Here is a tiny trained network, its code and every weight. The questions are about switching its units off for an input and a target symbol, where a switched-off unit gives its printed mean instead of its output.

import numpy as np


def w(rows, s, z=0):
    codes = np.array(rows[::2]) - 128.0
    scale = np.full(codes.shape[1], s)
    scale[-1] = z or s
    return codes * scale


def f(y):
    return np.maximum(y, 0)


def softmax(a):
    e = np.exp(a - a.max(-1, keepdims=True))
    return e / e.sum(-1, keepdims=True)


def log_softmax(a):
    a = a - a.max(-1, keepdims=True)
    return a - np.log(np.exp(a).sum(-1, keepdims=True))


def net(x, mask):
    ids = ['ΔΞΠΣΩβγθλμτ'.index(c) for c in x.split()]
    T = len(ids)
    res = E[ids] + P[:T]
    u = 0
    for l in range(2):
        r = res
        for j in range(2):
            rows = slice(4 * j, 4 * j + 4)
            q, k, v = (r @ M[l][rows].T for M in (Q, K, V))
            z = softmax(np.where(np.tri(T) > 0, q @ k.T / 4**0.5, -1e9)) @ v
            o = O[l][rows]
            res = res + np.where(mask[u + j], z, o[:, -1]) @ o[:, :-1]
        u += 2
        y = f(res @ A[l][:, :-1].T + A[l][:, -1])
        res = res + np.where(mask[u : u + 4], y, B[l][:, -1]) @ B[l][:, :-1]
        u += 4
    return log_softmax(res[-1] @ U[:, :-1].T + U[:, -1])


Q, K, V, O, A, B = {}, {}, {}, {}, {}, {}
E = w([
[140,99,119,116,155,54,140,171],'Δ',
[186,97,116,113,125,138,87,40],'Ξ',
[126,139,132,91,117,102,27,82],'Π',
[60,117,122,105,184,122,206,68],'Σ',
[172,104,112,138,199,193,40,139],'Ω',
[169,159,100,202,130,73,195,46],'β',
[102,184,174,64,146,160,121,196],'γ',
[110,120,250,112,107,178,102,78],'θ',
[187,57,94,184,157,54,80,115],'λ',
[87,125,167,173,62,210,44,132],'μ',
[158,141,158,115,83,117,111,152],'τ',
],0.016)
P = w([
[181,123,140,135,122,168,123,130],'0',
[107,196,110,186,150,85,105,150],'1',
[156,115,161,80,88,167,154,109],'2',
[130,85,181,162,138,129,187,54],'3',
[121,249,104,164,165,115,88,152],'4',
[184,120,136,88,124,164,175,122],'5',
],0.014)
Q[0] = w([
[115,90,141,121,22,37,177,122],'L0H0',
[166,64,119,181,190,109,116,56],'L0H0',
[135,182,124,196,150,150,40,122],'L0H0',
[48,255,165,169,177,169,147,111],'L0H0',
[139,25,41,141,81,161,193,160],'L0H1',
[121,178,12,65,109,124,29,210],'L0H1',
[88,7,167,55,42,179,158,130],'L0H1',
[98,162,205,113,128,90,121,136],'L0H1',
],0.0092)
K[0] = w([
[65,90,164,144,52,77,192,143],'L0H0',
[107,69,46,159,196,96,142,92],'L0H0',
[123,190,82,153,146,129,22,108],'L0H0',
[5,208,104,123,129,137,189,145],'L0H0',
[189,48,77,131,159,161,124,154],'L0H1',
[208,33,181,95,158,188,193,55],'L0H1',
[146,69,64,89,79,149,71,129],'L0H1',
[96,164,118,121,77,88,133,104],'L0H1',
],0.011)
V[0] = w([
[131,2,178,94,117,123,176,93],'L0H0',
[46,213,93,100,120,172,25,120],'L0H0',
[115,49,22,19,55,129,83,132],'L0H0',
[25,115,162,105,92,160,58,136],'L0H0',
[149,213,210,111,90,82,47,39],'L0H1',
[222,148,163,170,103,36,129,231],'L0H1',
[78,75,230,123,132,114,69,57],'L0H1',
[90,147,39,241,32,189,161,52],'L0H1',
],0.0051)
O[0] = w([
[116,122,148,97,92,165,99,85,120],'L0H0',
[203,111,92,198,209,149,171,190,109],'L0H0',
[216,132,137,51,166,137,124,156,18],'L0H0',
[115,128,130,154,117,94,152,153,94],'L0H0',
[105,254,157,126,126,156,58,116,253],'L0H1',
[104,116,192,154,91,43,175,135,158],'L0H1',
[96,109,147,93,134,181,63,140,180],'L0H1',
[149,102,11,160,107,128,117,91,138],'L0H1',
],0.0086,0.0051)
A[0] = w([
[70,126,83,184,75,122,172,211,2],'L0N0',
[181,128,82,79,1,161,125,187,83],'L0N1',
[143,82,105,46,90,120,68,220,162],'L0N2',
[105,108,159,88,128,217,170,114,114],'L0N3',
],0.0082,0.0061)
B[0] = w([
[153,199,101,195,182,171,156,117,158],'L0N0',
[182,170,161,113,126,43,131,209,156],'L0N1',
[116,146,247,170,243,83,238,107,188],'L0N2',
[158,87,1,110,129,105,135,207,254],'L0N3',
],0.0094,0.0047)
Q[1] = w([
[230,157,84,119,65,150,141,129],'L1H0',
[28,45,113,184,205,79,65,122],'L1H0',
[87,2,168,161,160,165,85,82],'L1H0',
[121,65,99,176,167,65,161,59],'L1H0',
[142,166,43,112,222,82,144,123],'L1H1',
[44,91,211,73,137,200,101,143],'L1H1',
[187,184,163,150,116,156,203,102],'L1H1',
[226,128,110,81,123,128,184,171],'L1H1',
],0.0096)
K[1] = w([
[92,92,174,101,116,237,64,114],'L1H0',
[179,156,8,142,218,29,171,152],'L1H0',
[123,254,33,216,206,79,135,113],'L1H0',
[156,201,77,103,147,84,158,126],'L1H0',
[95,98,128,88,198,153,185,88],'L1H1',
[103,111,174,150,136,139,38,201],'L1H1',
[210,216,131,171,125,161,172,120],'L1H1',
[181,78,153,23,89,152,166,166],'L1H1',
],0.0095)
V[1] = w([
[34,112,101,99,105,92,140,213],'L1H0',
[140,52,148,181,101,88,20,122],'L1H0',
[169,171,137,89,43,133,167,87],'L1H0',
[113,128,177,71,163,170,176,84],'L1H0',
[80,185,143,107,159,210,239,110],'L1H1',
[57,132,63,79,224,90,153,140],'L1H1',
[156,255,200,133,96,111,162,163],'L1H1',
[167,110,137,65,108,86,63,54],'L1H1',
],0.0071)
O[1] = w([
[81,115,105,98,170,89,152,220,88],'L1H0',
[146,108,129,196,165,107,91,90,152],'L1H0',
[70,120,137,150,86,120,114,139,118],'L1H0',
[39,85,83,93,150,182,121,158,126],'L1H0',
[125,148,82,182,125,196,191,116,155],'L1H1',
[139,181,255,174,122,189,165,130,114],'L1H1',
[110,115,170,102,44,115,115,185,255],'L1H1',
[103,120,173,60,50,101,177,41,69],'L1H1',
],0.0069,0.0078)
A[1] = w([
[61,156,120,252,232,100,60,175,3],'L1N0',
[99,165,175,230,132,75,70,209,91],'L1N1',
[97,9,117,68,98,106,27,63,74],'L1N2',
[1,209,99,166,195,92,166,66,90],'L1N3',
],0.0061,0.0065)
B[1] = w([
[130,79,161,81,120,92,150,82,246],'L1N0',
[127,183,62,38,166,101,169,104,254],'L1N1',
[203,81,168,63,50,255,140,199,186],'L1N2',
[235,59,160,97,141,185,35,206,206],'L1N3',
],0.0092,0.0089)
U = w([
[80,71,197,102,166,69,134,107,208],'Δ',
[171,176,148,12,112,156,126,60,1],'Ξ',
[64,231,217,32,195,147,3,52,111],'Π',
[81,94,65,51,155,172,193,30,191],'Σ',
[176,133,212,153,202,187,118,116,115],'Ω',
[118,245,86,123,33,134,182,51,189],'β',
[156,232,165,119,113,176,169,158,86],'γ',
[91,107,130,116,95,168,37,173,197],'θ',
[183,93,221,79,154,96,70,104,46],'λ',
[194,167,51,176,98,77,36,209,165],'μ',
[150,173,161,97,84,53,84,178,103],'τ',
],0.0059,0.0064)

Each question gives the input, a string of symbols that net reads in full, and the target symbol t.
The units are the heads (4 rows each of Q, K, V and O) and the neurons (one row each of A and B). Each row of codes is followed by its name. A weight is (code - 128) times the scale printed after its matrix; where a second scale follows, it is the last column's (O, A, B and U).
mask holds one flag per unit, layer by layer, with each layer's heads first. A switched-off unit (its flag False) gives its mean, the last column of its rows in O or B, instead of its output. The means were averaged over made-up inputs and are rounded, as every weight is.
A unit's drop is (log p(t) with every unit on - log p(t) with that unit switched off) / (log p(t) with every unit on - log p(t) with every unit switched off).
The circuit of an input: a set's keep is (log p(t) with only the set's units on - log p(t) with every unit switched off) / (log p(t) with every unit on - log p(t) with every unit switched off). Starting from all 12 units, units are removed one at a time, each time the one whose removal leaves the highest keep (on an exact tie, the one counted first), for as long as the keep stays at least 0.8.
circuit, biggest first: the units of the circuit, biggest drop first
top k neurons: the k neurons with the biggest drops, biggest first
top k neurons in layer l: the k neurons of layer l with the biggest drops, biggest first
heads that matter: for each layer, one digit per head in row order, 1 if its drop is at least 0.15 and else 0, layers parted by /
input β Σ Σ θ, target Σ: heads that matter => 11 / 01
input τ Δ γ, target γ: heads that matter => 10 / 01
input γ β β μ, target β: circuit, biggest first => [L1H0, L0H1, L1N3]
input θ Δ β θ Ξ τ, target τ: heads that matter => 10 / 01
input θ λ β Δ, target λ: heads that matter => 10 / 11
input β θ Σ θ γ Ω, target Ω: circuit, biggest first => [L0N2, L1H1, L0H0, L0H1]
input λ μ β Π γ, target μ: circuit, biggest first => [L0H0]
input λ θ Σ τ Σ, target Ω: circuit, biggest first => [L1N3, L1H1]
input Ξ Ω Π, target Π: top 3 neurons => [L0N2, L1N2, L1N3]
input λ τ λ Δ, target τ: heads that matter => 11 / 11
input θ Σ Σ θ, target Σ: circuit, biggest first => [L0H1, L1H1]
input Ξ λ μ Ξ, target λ: circuit, biggest first => [L1H1, L1H0, L1N1]
input θ μ Ξ Δ, target μ: top 2 neurons in layer 0 => [L0N0, L0N2]
input β μ θ Ω, target μ: heads that matter => 10 / 11
input λ θ β θ θ Δ, target Δ: heads that matter => 01 / 00
input Δ μ λ Σ λ λ, target λ: circuit, biggest first => [L0H0, L1H0, L0H1]
input Ξ θ λ γ, target θ: circuit, biggest first => [L0N3, L0H1, L1H1, L0H0]
input λ Π Σ μ, target Π: circuit, biggest first => [L0H1]
input Σ θ Δ β, target θ: heads that matter => 10 / 00
input θ Δ λ θ, target Δ: heads that matter => 01 / 00
input β μ μ λ, target μ: top 3 neurons => [L0N0, L0N2, L1N0]
input Σ Ω θ μ, target Ω: circuit, biggest first => [L0H0, L1H1]
input γ β θ Σ θ Ω, target Ω: circuit, biggest first => [L0N2, L0H1, L1H1, L0H0]
